Each row is followed by its class.
[ 510   31   80 -664 -220  344    4  -13  220   22  -58  221 -204 -126
 -113 -253  -92 -204   77  143   44  108 -343   86  136   27  122 -204
    8 -236   21 -177  261  232   -9 -122  161   82   15   31   45   49
  172]
bot
[ 123 -143  -15  376    7   73 -434  457 -106   13 -554  -89 -257  207
  115   -5   11  -89  411  -41 -512 -104  214   27 -146 -323 -129  311
  -83  268 -317   42  123  127  -10   43 -272  102  309 -150  140   67
   33]
gigu
[ 167 -204   77  634  -26   12   29  -64 -761 -114 -408  176  -76 -248
   52  -74  -20  -14 -234  111   40 -262 -386 -373  120   66 -201 -280
 -271 -198  351  278 -221  200 -243  -83 -152   74  -51  106  107 -320
 -518]
gigu
[ 159 -216    5  400  122 -106 -538  422  -49  -66 -524   -2 -490   73
  251  -13   61 -307  262   66 -619 -106  211   29  -26 -310 -306  282
 -203  322 -204   84  170  176   51   41 -307  -11  305  -72   65  165
   59]
zako
[  36 -196  -70  418  159  -78 -448  403 -123  -41 -484 -113 -398   93
  259    7   46 -172  237   74 -670 -104  244   58  -64 -341 -255  372
 -193  344 -209   91  115  161   91   -9 -255   46  362  -98  100  236
   26]
gaf
[-137  171 -161    5 -229 -135  -71 -277   49  -48   87 -204 -105    0
  -30   13 -309  270  -84 -167 -191  -19 -222  226  355  446  -12  -92
   -1  -42  243 -327  132 -161 -331   -9  351    3  283   52   99 -283
  232]
Rado
[ 101 -316  122  373   24  104 -467  328  -66   13 -475 -252 -166  167
  214  -18 -129  -99  247 -172 -622 -267  249 -128 -181 -404 -164  259
  -63  239 -135  -21  103  251  -59   48 -330  122  420 -123  202   64
   29]
mosum
[-166  -80  158  324   22  150   59 -189  320  168   98 -159  273  176
 -118 -202  248   41  -47  -17  165 -108  -38    6   79  100   19 -134
 -390 -257 -142 -133  381  -40  -72   28 -412  -70   80   79  -87 -488
 -324]
fiteg
[  98 -342  102  372   37  137 -410  363   49   -4 -476 -266 -202  160
  259  -83  -47  -63  316 -224 -667 -301  253 -141 -201 -433 -100   72
  -39  217  -54 -133  128  212   31  173 -385  112  413  -90  156   52
   23]
nol
[-130 -300  228  166 -101  177  -13 -203  243  211    7 -258  228  112
   76 -283  260  347  -56  -97   45 -279  -42 -138   41 -113   52 -236
 -318 -190  143  -94  308  136  -78  -39 -373 -143   68   24  -98 -361
 -194]
fepi
[ 452   30   41 -691 -177  359   21  -47  182  -19   -1   59 -162  -27
 -199 -213 -130 -272    6   47  -45  200 -274   53   95   53    8 -145
  -27 -209  -55 -226  282  266   -6 -164  144   79   82   27   33  -49
  165]
gaf
[  69 -226   21  394   29   74 -536  424 -188   -5 -423  -98 -273  279
   87   41  -33  -64  428  -77 -568  -47  315  -63 -215 -326 -158  360
  -64  292 -363    3   73  128   55   96 -297   72  297 -168  100  107
  -23]
gaf
[ 601  -96  188 -688 -334  418 -196 -136  324   66 -113  185 -273 -122
  -67 -274 -108  -36   -8 -230   42   54 -254   96   41   14  211 -228
  240 -264  156 -283  224  191  -37  -45 -101   50   98  116   75 -120
  265]
bot
[-132 -177  174  238  107  167 -135 -209  339  203  185 -313  326  274
  -26 -279  137  186 -180  -52  140 -170   42   24   88  117   84  -79
 -276 -180  103 -142  312  -99 -149  -64 -275   70   91   59  124 -372
 -285]
fiteg
[ 164  370 -198 -218 -226 -149   78 -246  -88   41  -20  -98 -233  -92
 -136  -94 -387  203  -60  129  -50  193 -388  277  430  380  -71  100
   17  -69  312 -271  -23 -162 -437 -126  477   52  205  -24  221 -123
  316]
fiteg
[ 180 -153  112  650  -35  -28   19  -53 -801  -57 -361  139  -39 -230
  -57  -62   33 -101 -191  114   26 -289 -418 -386  143  136 -202 -250
 -234 -200  331  265 -251  220 -244  -13 -185   72  -68   22   94 -297
 -504]
gigu
[ -54  319 -365   39 -214 -146  152 -230  115   11 -136   18 -286   24
   -4  -89 -353  258 -189  -20 -142   63 -288  263  298  342    1  -53
  -51 -118  265 -360   58   20 -366  -55  440   65  189  186  244 -369
  169]
Pim
[ -50  137 -257  -22 -158 -128 -129 -231   57   29   68 -214 -197  -65
 -108  -15 -305  247 -142  -94 -163  163 -283  228  341  532  -42  -43
  -12   11  281 -306  179 -149 -392   -3  382   40  279   87   88 -307
  280]
nol
[  37 -321   -3  367   39   39 -426  404   50   31 -496 -204 -311  190
  254  -92  -29 -180  264  -47 -690 -276  269  -72 -168 -450 -226  238
 -109  312 -107  -59  153  292   78   97 -383  101  428 -132  145  127
   32]
mosum
[ -46 -233   22  461  128 -115 -486  440  -61  -46 -529  -80 -392  112
  215   37  104 -257  375   69 -677 -191  228   22  -17 -319 -294  246
 -187  390 -168   94  132  211  121   85 -334   56  411 -113   71  134
   38]
mosum
[ -14  322 -317   73 -163 -187  112 -309  -15  -12 -147   19 -316  -45
   89  -82 -415  277 -191   74 -153  147 -343  303  336  286  -79  -61
  -95 -120  383 -298   31   10 -420  -44  456   28  159  142  217 -268
  201]
nak
[  23 -252  -81  397   69  -19 -504  457   -9 -125 -517   67 -469   62
  300   75   87 -236  275   37 -653 -249  225   34 -129 -353 -233  253
 -249  328 -194   63  190  210  162   77 -351   20  366  -39   50  217
   -1]
bot
[  12 -148  -42  335  -53  193 -512  473 -133    3 -353  -13 -187  279
  -73  122  -14  -80  556 -148 -442   -7  233    6 -230 -169  -89  354
    2  286 -492  -58   99   95   31  116 -261  112  224 -175  160   66
   26]
bot
[ 284 -204  140  606    0   30  -26  -26 -879  -63 -363  224 -138 -350
   39  -85   15 -191 -232  106   92 -246 -340 -416   69  136 -141 -164
 -101 -187  327  204 -319  105 -198   13 -182   53  -82   68   55 -228
 -469]
nak
[-163 -268  221  275 -114  213  -21 -206  315  203   14 -236  229  147
   34 -261  222  347  -45  -72   33 -194  -45  -65   49  -47   68 -303
 -357 -210   23  -95  340   39  -85   -5 -424 -149   82   25 -124 -388
 -218]
gigu
[ 197 -137   71  617   19  -28   72  -24 -830  -71 -355  214  -92 -373
  -74 -121   53 -176 -116  118   82 -137 -435 -426  126  216 -188 -227
 -167 -130  242  205 -233  189 -202    0 -225   25  -71   55   39 -270
 -464]
nol
[-107  186 -214  -16 -229  -79  -99 -237  -16   48   75 -233 -268  -94
 -105   -1 -342  295 -191 -119 -176   72 -291  204  354  526   48  -38
   44  -51  195 -363   97 -128 -364   56  354   49  201   71   69 -339
  311]
gaf
[ 295 -175   72  579   32  -32   40  -14 -876  -59 -465  235  -72 -378
   29 -112   19 -155 -236  143   97 -222 -379 -395   71  128 -134 -114
 -217 -167  384  211 -230  187 -223 -107 -171   79  -41  102   76 -241
 -472]
nol
[ 103 -302  220  462 -104   -3   26  -43 -433  -28 -191  181  122  -40
  -37  -20   56 -189  -38   84   78 -281 -222 -389   58   73 -148 -276
 -106 -214  298  122 -226  111  -11   96 -190   62 -129   62 -140 -446
 -416]
mosum
[ 470  -54  161 -740 -184  355  -65  -59  202   10  -38  106 -228 -132
  -99 -226 -170 -264  -43   94  -58   72 -264    5   94  -23   -5  -99
  -10 -247   48 -117  285  276   32 -142  130   85  108    5   56   53
  186]
gaf
[-123  -78  102  361   62  130   30 -184  270  193  142 -137  300  210
 -138 -295  205   10 -115   48  104  -40  -14   -4  128  166   -8  -41
 -406 -223 -154 -165  400  108 -117  -51 -365  -99   69   77  -35 -470
 -302]
fiteg
[ -64 -261  238  158  -32  213  -81 -245  232  235   49 -202  169  132
   53 -305  136  359 -139  -40   46 -151  -60 -151    3  -16   35 -166
 -318 -227  132 -107  307  107  -94    5 -358 -136   92    5  -51 -393
 -181]
gaf
[-168  -56  130  370   97  161  -23 -173  441  216   88 -191  245  259
 -163 -272  230   -4  -86   18  119   11  -22   25  169  177  -71 -118
 -420 -260 -234 -161  390   26 -146   48 -397  -75  121   87 -111 -479
 -258]
zako
[  91 -315  149  343   -3  145 -462  349  -36   10 -464 -254 -210  207
  208  -45 -100  -44  359 -206 -615 -272  219 -116 -235 -425 -117  113
  -63  291 -107  -96  103  263   44   97 -383   92  361 -115  202   82
   34]
mosum
[ -70  320 -309  156 -173 -210  167 -241   41   26 -115  -34 -289  -50
   -4  -55 -277  208 -133   31 -166   97 -292  250  392  342  -66  -40
  -24  -53  244 -302  -17   20 -354  -82  389   23  183  114  206 -265
  183]
Pim
[ 569   93   79 -604 -180  105   -3  -80   64    3 -210  126 -287 -150
  -81 -334  -83 -172  -55  189  -32  203 -322  153  279  -70  -72  -35
  -41 -111  174 -138  213  335 -189 -306  153   36  151   10  112  145
  214]
gigu
[ 659  -89  226 -678 -253  357 -209 -111  274   72 -154  101 -252 -111
 -100 -352 -185  -48  -70 -208  -12  118 -266  127   78  -35  156 -274
  223 -255  156 -253  184  220  -68  -70  -18   76   64   62  113    8
  285]
zako
[ 175 -280  207  538 -105   57  -13  -29 -628  -70 -180  131   98  -58
   -6    4   78 -140 -121   23   38 -286 -183 -399   17   31 -134 -295
 -203 -207  286  127 -187  177   21   59 -235  -57  -82  107 -196 -443
 -434]
Rado
[  60 -187   79  319  -12  177 -523  433  -87    5 -363  -79  -99  327
  -55   80  -59  -94  491 -220 -474  -43  303   23 -287 -267  -39  239
  -78  246 -440  -92  136   78   45  101 -315  109  257 -118  171   42
    6]
Rado
[-100  -98  188  202   73  260 -193 -182  374  286  154 -229  329  257
  -51 -288   81  348 -217  -83  144 -113  -33   30  123  138   93 -206
 -257 -258   10 -186  258 -176 -143   -4 -321   45    9   82  145 -456
 -232]
fiteg
[ -50  176 -237  106 -163 -165  -94 -238  -24  -28   35 -151 -163 -112
 -143   66 -341  200 -143  -85 -186  188 -258  240  390  557  -69  -16
  -45  -20  134 -317   90 -175 -451  -54  365   -1  224   41  103 -203
  282]
zako
[ 708  -62  229 -663 -320  378 -171 -174  222   80 -147   88 -223 -128
  -57 -350 -176  -62  -96 -232  -17   17 -242  105   77  -61  192 -235
  264 -280  192 -239  174  222  -50  -98  -75   23  128  135  135 -103
  230]
fiteg
[  34 -147   20  298   18   54 -537  448  -53    4 -412  -35 -213  311
  -80   65  -50 -113  427 -167 -489  -47  248   63 -223 -190  -41  402
   -4  270 -505  -47  113  160  -60   53 -273  123  260 -130  235    5
   17]
Pim
[ 187 -121   87  615  -34    7  -52  -39 -818  -54 -305  226 -127 -327
   12  -96    0 -150 -180  142  140 -219 -425 -392  160  229 -183 -115
 -149 -167  234  218 -221  216 -253  -50 -196   72  -80   22   56 -240
 -452]
bot
[  58 -150   97  285   -4  131 -536  430 -123  -54 -362  -85 -179  358
   10   92  -74  -55  441 -137 -508  -40  252   37 -242 -320 -145  283
 -121  282 -383  -86  103  122    9  109 -301   68  273 -142  149   16
   29]
Rado
[-138 -213  145  249 -106  257  -65 -185  282  230  102 -209  151  170
   92 -229  240  315  -32 -100  100 -176  -30  -84   10  -30   95 -250
 -260 -242  -25 -107  300   61  -42   39 -431 -136   62    4 -165 -363
 -219]
bot
[ 298  -91  168  491  -46   47   25  -74 -879  -10 -253  211    1 -161
 -253   88   20 -126  -45  113  196  -11 -308 -285  110  197 -121  -76
   10 -233  204   78 -371 -114 -203   10 -167   60 -139  -34   64 -300
 -443]
nak
[-170 -312  169  266  -69  204  -50 -244  306  146   66 -195  106  110
  145 -290  225  262 -104   -3   45 -231   -5 -101   22 -117   56 -228
 -319 -167  113 -144  333  138  -27   42 -359 -137  122   75 -130 -357
 -285]
nak
[ 294 -125  173  458  -35    9   70 -130 -857   -3 -291  133   -8 -216
 -215  113  -27  -85 -152  133  222  -96 -300 -350   57  130  -88   -5
    3 -228  307  129 -352  -21 -222  -35 -146  130 -113  -59   95 -258
 -436]
gaf
[ -24  321 -352   20 -242  -91  162 -221  -14   49 -157   18 -352  -28
  -66  -98 -380  273 -138   55 -153  184 -320  280  277  378  -33   34
  -38 -106  199 -388   55  -36 -367   -6  421   26  143   95  184 -290
  250]
gaf
[  19 -253   54  418  -23   78 -462  330  -10  -12 -474 -224 -266  181
  207    0  -60  -80  231 -246 -652 -291  266 -114 -171 -420 -116  156
  -43  236 -223  -59   97  282   15   75 -454   73  383  -96  176   31
  -14]
Pim
[ 636  -38  152 -731 -327  329 -159  -95  282   68 -122  184 -192 -111
 -135 -283 -139  -54   28 -152   45   92 -299  117   47  -22  208 -171
  246 -216  136 -310  185  158  -34  -31  -99   66   77   92   61  -47
  249]
bot
[ 615 -128  202 -695 -306  363  -86 -113  315   69 -143  118 -180 -140
 -104 -340  -83   -6  -23 -205    5   18 -234   71   19  -69  261 -245
  270 -250  226 -306  201  172  -36   31  -90   95  101   81   73  -86
  235]
fepi
[  -9 -240  -28  438  109  -13 -442  449   22  -55 -520  -43 -509   54
  273   73  155 -344  274   84 -633 -212  317   24 -101 -361 -210  353
 -157  333 -277  144   95  231  115   22 -354   46  445  -64   83  183
   11]
Pim
[-229  -73   97  369   64  124  -38 -196  403  181   97 -102  255  206
 -154 -236  186  -29  -80   14   84  -25  -30  -23  140  196  -98  -83
 -449 -272 -207 -107  414  119 -129   42 -382  -73  109   64  -82 -455
 -272]
zako
[ 423   39  -35 -687 -207  321  -64   11  117   15  -49  147 -259  -84
 -123 -204 -116 -306  -25  202  -48  213 -258   45  101   55  -22  -90
    6 -163  -10 -174  247  196   25  -96  112  100   92   27   -2   -8
  148]
gaf
[ 270  -86  159  473  -56    1   47  -17 -791  -37 -212  263   32 -224
 -238  109   13 -166  -59  190  213  -11 -319 -286  153  204 -107  -67
  -18 -201  176   87 -266  -50 -164   12 -151   90 -172  -74  -28 -203
 -377]
bot
[ 455   25   58 -599 -175  291  -37  -15  147   -5  -64  181 -193 -124
 -103 -220  -76 -352   27  130    8  149 -259   36  124   40    7 -215
   16 -192  -38 -195  231  240  -32 -119  142   44   71   84    2    6
  125]
nak
[  41 -202   -4  326  -36   85 -489  432  -59   -7 -433  -89 -221  265
   58   21  -35  -71  419 -126 -494  -87  225   16 -162 -274 -128  253
  -56  243 -363    4  131  119  -19   46 -253  131  237 -136  149   28
   10]
gigu
[-108 -144  117  142   82  233 -187 -179  297  279   77 -257  291  282
  -47 -287  115  291 -131  -38  119 -111  -56   61   66  134  103  -88
 -247 -221   94 -181  264 -166 -153    3 -306   38   93  102  116 -481
 -239]
nak
[-255  -90  176  289   45  169   30 -126  349  250   85 -219  246  217
 -214 -231  209  150   35   11  124   24  -66   30   65  103  -42  -37
 -390 -199 -263 -165  376  -17  -63   79 -363  -79   91   55 -135 -453
 -216]
gaf
[-223 -113  116  298   84   74  -11 -165  441  175  152  -80  284  219
 -141 -199  218   12 -132   81   88  -37    8  -18  120  125  -58  -70
 -447 -238 -212 -145  404  158  -90  -42 -356  -86  174   93 -119 -419
 -318]
Pim
[ 165 -246  198  534 -104   25  -59  -76 -567  -60 -122  185  112  -42
  -16   24   45 -113 -121   24  140 -232 -173 -388   45   82 -103 -264
 -137 -265  279  191 -229   22  -33  106 -186   47 -112   51 -189 -454
 -466]
Rado
[  78  276 -192 -149 -184  -82   30 -262   69  -60  -14  -71 -114  -38
 -112  -16 -423  278  -25   26  -52  182 -254  221  396  387  -20  148
    4  -68  300 -257    2 -205 -412 -134  436  145  304    2  215 -181
  276]
gigu
[ -85  227 -219    5 -208 -101 -122 -228  -27  -65  106  -97 -246 -147
 -136    4 -400  126 -228  -21 -196  185 -300  248  366  553 -116  109
  -51   37  206 -337  123   18 -369   27  367   15  230   29  103 -148
  338]
zako
[-177 -118  164  350   38  125   12 -141  379  197   96  -97  252  166
 -149 -199  248   14  -41   26   80   25   -6  -48   73  101 -110  -52
 -428 -168 -272 -111  349  131 -102  -42 -398 -156  155   73 -123 -388
 -248]
Pim
[-252  -58   62  353   38  164   26 -179  409  195  152 -179  256  276
 -202 -229  261  -17   -3   -6  120    9   18   74   99  204  -49  -31
 -399 -211 -249 -172  464   34 -103   17 -403  -75  143   42  -72 -538
 -266]
fiteg
[ 100 -240  169  549 -114   71  -39  -52 -432  -91  -83  234   80  -86
   32  -26   62 -182  -71   95  141 -225 -258 -384  115  163 -158 -237
 -164 -239  195  130 -148  115  -30   90 -204   46 -147   51 -222 -415
 -443]
bot
[  68 -222  -67  418  156 -124 -439  405  -22  -93 -505  -93 -415   59
  352  -15  115 -300  231   80 -631 -204  228   38  -46 -370 -244  248
 -211  287 -115  100  189  144   75   51 -249   97  435  -35   19  216
  -72]
nol
[ 584   20  134 -608 -168  119   14  -73   59  -16 -161   61 -225 -101
 -152 -228  -56 -204   16  180  -51  109 -262   73  245 -101  -31   11
  -48 -134  176 -107  184  319 -116 -284   99   15  182  -42   51   87
  196]
gigu
[-104 -245  268  159   58  270 -124 -213  386  256  145 -245  325  287
  -72 -251  101  268 -150 -130  134 -123   -1  -41    4   97  109 -164
 -260 -228   97 -193  319  -74 -139   24 -309   41   59  122  115 -525
 -242]
mosum
[-135 -148   33  267  -23   93   28 -175  202  223  -44 -264  166   84
  136 -352  209  215  -83   58  -48 -230  -82  -99   92  -61   18 -192
 -293 -153  136  -50  292  133  -34   32 -362 -114  189   19 -112 -274
 -258]
nol
[  92 -193   42  301  -41  158 -569  463  -12   16 -390 -155 -305  288
  -21   43   42 -205  523 -199 -455  -57  270   15 -273 -200 -104  321
   12  292 -441  -87  118   47  -40  185 -303  129  284 -190  141   94
   58]
zako
[-314  -98   81  395  100   96   48 -181  417  180  108  -97  266  197
 -107 -284  198    0   17   91   61   -4  -27  -19  124  124  -99 -104
 -457 -176 -188 -180  456  126  -82   58 -356 -111  113  126  -67 -481
 -295]
nak
[-299 -125  145  431   49  177   32 -166  331  188   91 -133  234  173
  -74 -282  282   13   -1   51   69  -56  -23   -6  113  109  -89  -80
 -394 -207 -164 -153  382  120  -33   98 -428 -120  156   53 -156 -450
 -292]
nak
[ 249 -150  117  549  -34  -21    0 -112 -823  -44 -316  149  -87 -308
   13 -115   43 -221 -269  121  112 -297 -427 -358  125  190 -210 -235
 -191 -187  374  258 -258  223 -254 -132 -179   35 -103   52  140 -236
 -479]
fiteg
[-102  143 -190  -28 -211 -144 -114 -243   40   -3   38 -183  -89  -90
  -70  -24 -294  215  -31 -131 -179   42 -245  168  332  493  -38   21
    2   -8  310 -245  132 -142 -333   17  351   63  337   16   60 -197
  261]
nol
[ 240  -59  104  520  -48  -32  126  -69 -779   16 -331  189  -18 -197
 -172   67   15  -91  -72  182  246 -127 -308 -282  139  164  -66  -61
  -11 -251  276  193 -332 -100 -260  -48  -79  158 -138    1  151 -293
 -463]
gigu
[ 165  361 -137 -241 -200  -64   84 -204  -10   45   20 -101 -226  -58
 -207    0 -368  246  -63   16   -3  191 -347  210  342  354   31  119
   55 -124  217 -320 -100 -180 -416  -51  422  102  262   45  205 -210
  271]
Pim
[ 469   16   49 -641 -254  310  -58  -24  167  -22   20  120 -164  -52
 -194 -198 -118 -367   45  127  -11  136 -227   62   53   -1    7  -89
    4 -126   28 -203  273  290   11 -102   89   95   95   -5   57   40
  128]
fiteg
[ 346 -140  164  504  -16  -42   69  -89 -813 -108 -277  222    8 -224
 -251  106  -19 -130  -66   87  220  -80 -266 -374   89  167  -98  -61
  -30 -161  344  116 -370  -30 -180  -24 -101  102 -140  -77   84 -178
 -409]
zako
[ 457   -8  -18 -691 -261  376  -32   13  312  -42   22  308 -165  -85
 -162 -207  -88 -327  116  150   42  203 -230   45   71  113   59  -89
    6 -148  -55 -221  293  255   16 -115  179   78   64   37   -8   30
  198]
bot
[ 181 -113   78  559  -43    4   44  -35 -860  -80 -363  265  -80 -363
    0  -25   34 -118 -129  124  138 -269 -456 -334  130  230  -82 -166
 -118 -172  317  193 -292  155 -198  -68 -173   73 -146   58  107 -248
 -426]
bot
[-136 -286  271  212  -86  183    0 -209  282  231   12 -211  174  129
  111 -323  240  320  -46  -59   76 -245  -30 -111   37 -102   74 -217
 -300 -196  122 -108  295   75  -49    0 -365 -112   94    9 -104 -368
 -216]
mosum
[ 450  -27   30 -647 -240  402   17   54  264  -12  -23  157 -149  -41
 -248 -176  -85 -308   71  116   12  150 -193   17   74  -14   29 -133
    5 -197  -62 -203  264  205   34  -82  131  151  110   27   28   -5
  109]
gigu
[ -98  352 -418  119 -224 -106  157 -285   38  -36  -94   73 -269  -46
   14  -85 -367  302 -135   18 -141  177 -364  304  353  394  -51  -81
  -78  -87  206 -318   67   53 -384  -66  389    7  139  124  206 -228
  189]
bot
[ 223   -9   59  587  -27  -22   15  -14 -899   33 -298  246   13 -185
 -301  116    4 -131 -123  148  213  -33 -351 -246  144  286  -93  -42
  -18 -238  113   94 -281  -29 -267   -4 -190  112 -176  -51   90 -274
 -437]
bot
[ 496   -4   50 -610 -183  284  -12    8  151   31  -12  120 -164 -115
 -226 -226 -129 -324   25  151   -6  178 -212   64  148   -3   35  -88
    2 -220  -45 -156  271  205    4 -137   93   95  118   -6   15   21
  149]
fiteg
